(in the rows, 128 means zero)
Facts:
brabroso flefa:dramovo stevas:gafin flaste:184
brugarin flefa:siguk satus:skudri stevas:gregran flaste:184
budris satus:zudrugen stevas:trefon flaste:114
bufo flefa:mabra stevas:tinik flaste:791
dibunur flefa:flafak satus:tinik stevas:graren flaste:184
digor flefa:zedun stevas:beklos flaste:959
dobris flefa:budris satus:sisku stevas:trefon flaste:724
dramovo stevas:gafin flaste:959
fatres stevas:nolun flaste:116
fede stevas:skedra flaste:184
flafak flefa:lumam satus:stulosuk stevas:graren flaste:724
fleklemor satus:zubrom stevas:drobrer flaste:184
fletabru flefa:sisku stevas:drobrer flaste:791
fligok flefa:gavoplu satus:zudrugen stevas:dribras flaste:724
floletir flefa:soga stevas:testedu flaste:184
flotri flefa:toskes stevas:gafin flaste:959
flukagu flefa:traflel stevas:zefu flaste:116
fluste flefa:restir stevas:zitin flaste:184
flutin flefa:voflos stevas:beklos flaste:959
fogrun flefa:vizom stevas:zusin flaste:724
fugru flefa:fede stevas:skedra flaste:791
gava satus:zubrom stevas:brina flaste:724
gavoplu flefa:troflaze stevas:dribras flaste:116
gebrim satus:stigol stevas:stizo flaste:724
grarun flefa:fatres stevas:nolun flaste:114
grezenuk flefa:fleklemor satus:vibra stevas:drobrer flaste:184
grumul flefa:rinam stevas:testedu flaste:791
grusker flefa:vibra stevas:stigol flaste:116
kapa flefa:kepe stevas:grulimul flaste:724
karu flefa:fletabru satus:stizo stevas:drobrer flaste:724
kepe satus:nolun stevas:grulimul flaste:114
kesken flefa:gebrim stevas:stizo flaste:114
klosem flefa:kapa satus:klaplodru stevas:grulimul flaste:114
lotam satus:bufo stevas:zefu flaste:724
lumam satus:budris stevas:graren flaste:724
mabra stevas:tinik flaste:116
nikem satus:drobrer stevas:skoskim flaste:724
plakoto flefa:vesador stevas:graren flaste:724
plepla flefa:plutil stevas:ruzi flaste:184
plevil stevas:zitin flaste:184
plutil stevas:ruzi flaste:116
ponur flefa:klosem stevas:grulimul flaste:724
pudra flefa:skidras stevas:zifos flaste:116
ragelor satus:skudri stevas:dribras flaste:724
relem stevas:skudri flaste:791
restir flefa:vebel satus:zefu stevas:zitin flaste:791
rinam flefa:floletir satus:budris stevas:testedu flaste:724
rusos flefa:ponur satus:graren stevas:grulimul flaste:724
siguk stevas:gregran flaste:791
sisku flefa:grezenuk satus:zedun stevas:drobrer flaste:724
skidras satus:malun stevas:zifos flaste:959
skino flefa:digor satus:gebrim stevas:beklos flaste:116
soga flefa:zolumo satus:grulimul stevas:testedu flaste:724
stako stevas:zudrugen flaste:724
steleplu flefa:grusker stevas:stigol flaste:116
stestin flefa:vizan satus:flafak stevas:stizo flaste:116
stuban flefa:tiflas stevas:vistuzor flaste:959
stuli stevas:nurikon flaste:184
tetre satus:zedun stevas:klaplodru flaste:724
tiflas satus:nurikon stevas:vistuzor flaste:116
toskes flefa:vuple stevas:gafin flaste:959
traflel flefa:lotam satus:vistuzor stevas:zefu flaste:116
troflaze flefa:ragelor stevas:dribras flaste:114
trotepe flefa:brugarin satus:zefu stevas:gregran flaste:184
vebel flefa:plevil stevas:zitin flaste:959
vesador flefa:dibunur stevas:graren flaste:791
vibra stevas:stigol flaste:791
vizan flefa:zenugek stevas:stizo flaste:959
vizom stevas:zusin flaste:791
voflos flefa:skino satus:stuban stevas:beklos flaste:116
vuple flefa:brabroso stevas:gafin flaste:724
zedun satus:skudri stevas:beklos flaste:959
zenugek flefa:kesken satus:plutil stevas:stizo flaste:959
ziplumem flefa:zugrim stevas:stulosuk flaste:791
zolumo satus:zifos stevas:testedu flaste:724
zubrom stevas:malun flaste:791
zugrim stevas:stulosuk flaste:791
zuklen satus:grulimul stevas:togro flaste:116

Known rows:
skudri: [133 138  98 167 141 135 133 123 126 133  94 116 129  67 125 129 105 135
 149 144]
rinam: [151 142 135 128 139 112 122 116 146 130 134 148 118 144 125 115 136 126
 109 137]
budris: [135 134 141 126 121 128 138 131 127 122 128 170 125 148  91 122 114 140
 109 136]
testedu: [155 110 101 160 155 121 141 109 121 150 115 108 118  68 135 120 112 112
 158 133]
zenugek: [174 110 131 135  72 139 110 170 150 105 122 150 128 119 144 151 133 144
 140 112]
plutil: [141 153 147 136 100 148 133 167 129 122 116 183 118 117 131 135 125 140
 152 136]
ruzi: [145 120  91 170 131 124 131 115 129 132 116 125 131  88 136 132 108 136
 146 136]
plepla: [125 180 102 119 157 129 140 127 142 135 117 171 131 131 107 131 124 141
 100 153]
brabroso: [152  61 120  92 104 143 129 164 129  88 128 123 144 122 116 104 116 131
 137 137]
ponur: [132 166 121 122 136 128 115 151 139 119 122 129 126 132 109 121 143 141
 127 137]
klosem: [165 105 111 114 112 146 131 166 122 109 161 149 130 126  98 140 129 133
 136  94]
togro: [134 121  92 167 138 127 129 113 130 133 115 127 129  90 126 132 108 134
 147 146]
skidras: [154 147 107 131 121 124 107 113 126 113 110 135 127 162 113 113 142 142
 111 152]
restir: [159 140 106 129 121 117 124 130 127 114 148 167 121 152  88 135 130 140
 116 139]
vebel: [170 117 129 122 104 141 116 148 131 100 115 131 123 126 126 111 129 138
 139 134]
stestin: [119 181 107 127 141 117 115 135 137 138 121 177 106 174 136 138 123 155
 101 141]
flotri: [126 181 100 122 124 114 120 134 141 135 109 182 120 145 135 119 132 146
 139 173]
toskes: [137 151 109 120 118 125 121 144 134 122 114 165 125 141 129 106 133 142
 156 166]
vizom: [151 145 131 120 135 130 133 139 123 117 129 163 119 142  93 126 128 144
 124 134]
fede: [139 148 111 117 147 136 132 140 142 117 114 156 136 121  99 125 125 134
 101 142]
gregran: [136 130  85 172 138 126 130 117 131 130 114 121 129  86 131 136 107 134
 145 141]
nurikon: [150 155  75 176 101 137 138 141 112 128 113 114 136  51 107 139 115 130
 156 151]
fatres: [144 153 134 134 123 136 126 143 126 119 114 166 114 148 128 115 125 139
 128 139]
bufo: [131 186 118 125 161 134 139 142 127 135 104 163 118 132  96 129 125 153
 118 154]
brina: [140 119  91 173 132 128 128 110 127 131 114 120 129  85 138 130 110 136
 149 139]
voflos: [137 120 136 121 161 123 116 115 129 114 109 164 109 191 152 114 111 151
  84 153]
beklos: [159 111 107 177 144 131 125 103 119 131 115 127 133  86 156 149  94 139
 119 170]
stulosuk: [132 122  94 161 162 131 134 125 130 134  98 109 127  77 141 122 106 141
 145 148]
fletabru: [177 138 113 137 127 139 140 141 138 107 125 177 119 148  98 112 130 149
 112 132]
karu: [153 195  93 150 131 120 124 127 159 131 146 184 123 161 115 111 143 145
  94 168]
vesador: [161 160 138 126 155 142 131 127 127 107 135 151 122 149  87 129 121 142
 127 131]
fleklemor: [216   8  95 107 120 169 129 171 146  58 151 115 139 113 144 113 127 135
 110  87]
traflel: [142 145 167 140  98 129 132 134 147 123 130 179 121 164 147 131 118 140
 134 130]

Rows:
[139 127 117 110 126 146 137 129 147 112 128 137 127 106  99 134 114 134
 112 147] | stuli
[163 116  79 119 141 140 117 134 158 108 167 136 113 116 171 140 133 142
 126 136] | gava
[155 117 101 106 158 155 137 155 132 107 128 143 108  90 125 144 120 148
 135 131] | zubrom
[165  99 138 114 102 149 111 160 131  86 123  91 129 108 117 105 138 132
 137 113] | kapa
[147 171 122 127 168 116 141 129 123 143 125 172 110 133 100 129 130 135
 119 142] | grumul
[183 113 121 131 106 146 120 149 143  97 130 138 130 130 125  98 139 142
 112 143] | sisku
[198  73 139 119 102 153 110 154 125  86 108 116 132 117 143 113 120 140
 125 139] | digor
[137 136  99 115 155 129 128 123 139 116 127 154 137 138 108 137 122 136
 103 138] | brugarin
[157 123  84 117 126 135 115 114 144 106 144 113 118 126 139 124 137 143
 110 157] | nikem
[144 132  84 173 135 146 137 139 122 130 106 124 130  55 137 144 111 134
 161 142] | klaplodru
[162 113 161 114  89 153 138 141 105  99  91 111 129 114  93 117 130 143
 135 137] | vibra
[176 100 121 120 135 142 119 151 123 100 136 147 116 166 156 123 111 143
 107 137] | skino
[143 136 112 123 117 138 121 127 146 110 141 123 117 108 128 125 129 139
 125 155] | stako
[183  94 143 106 145 162 108 135 132  75 130  90 131 127 119 100 131 137
 117 119] | flafak
[162 163  91 138  93 136 125 150 113 117 154 161 120 147 109 133 131 133
 132 145] | tiflas
[160 132 107 123 116 131 118 121 151 108 154 131 117 130 133 123 127 136
 123 156] | tetre
[152 132 103 131  85 135 124 119 132 113 157 133 108 150 134 126 118 143
 122 142] | zuklen
[126 202 106 135 149 125 120 126 148 139 121 168 123 135 127 120 140 144
 113 165] | fogrun
[100 179 115 140 158 105 101 113 150 124 122 193 119 137 129 138 153 135
 137 140] | rusos
[158 110 117 112 154 149 121 116 131  87 141 124 140 148  84 121 124 130
 106 127] | dibunur
[118 154  95 162 123 136 133 128 129 134 102  94 129  73 105 128 113 137
 164 119] | grulimul
[195  52 165 118  95 151 105 138 133  59 160  82 141 139 112  95 127 127
 128 108] | lumam

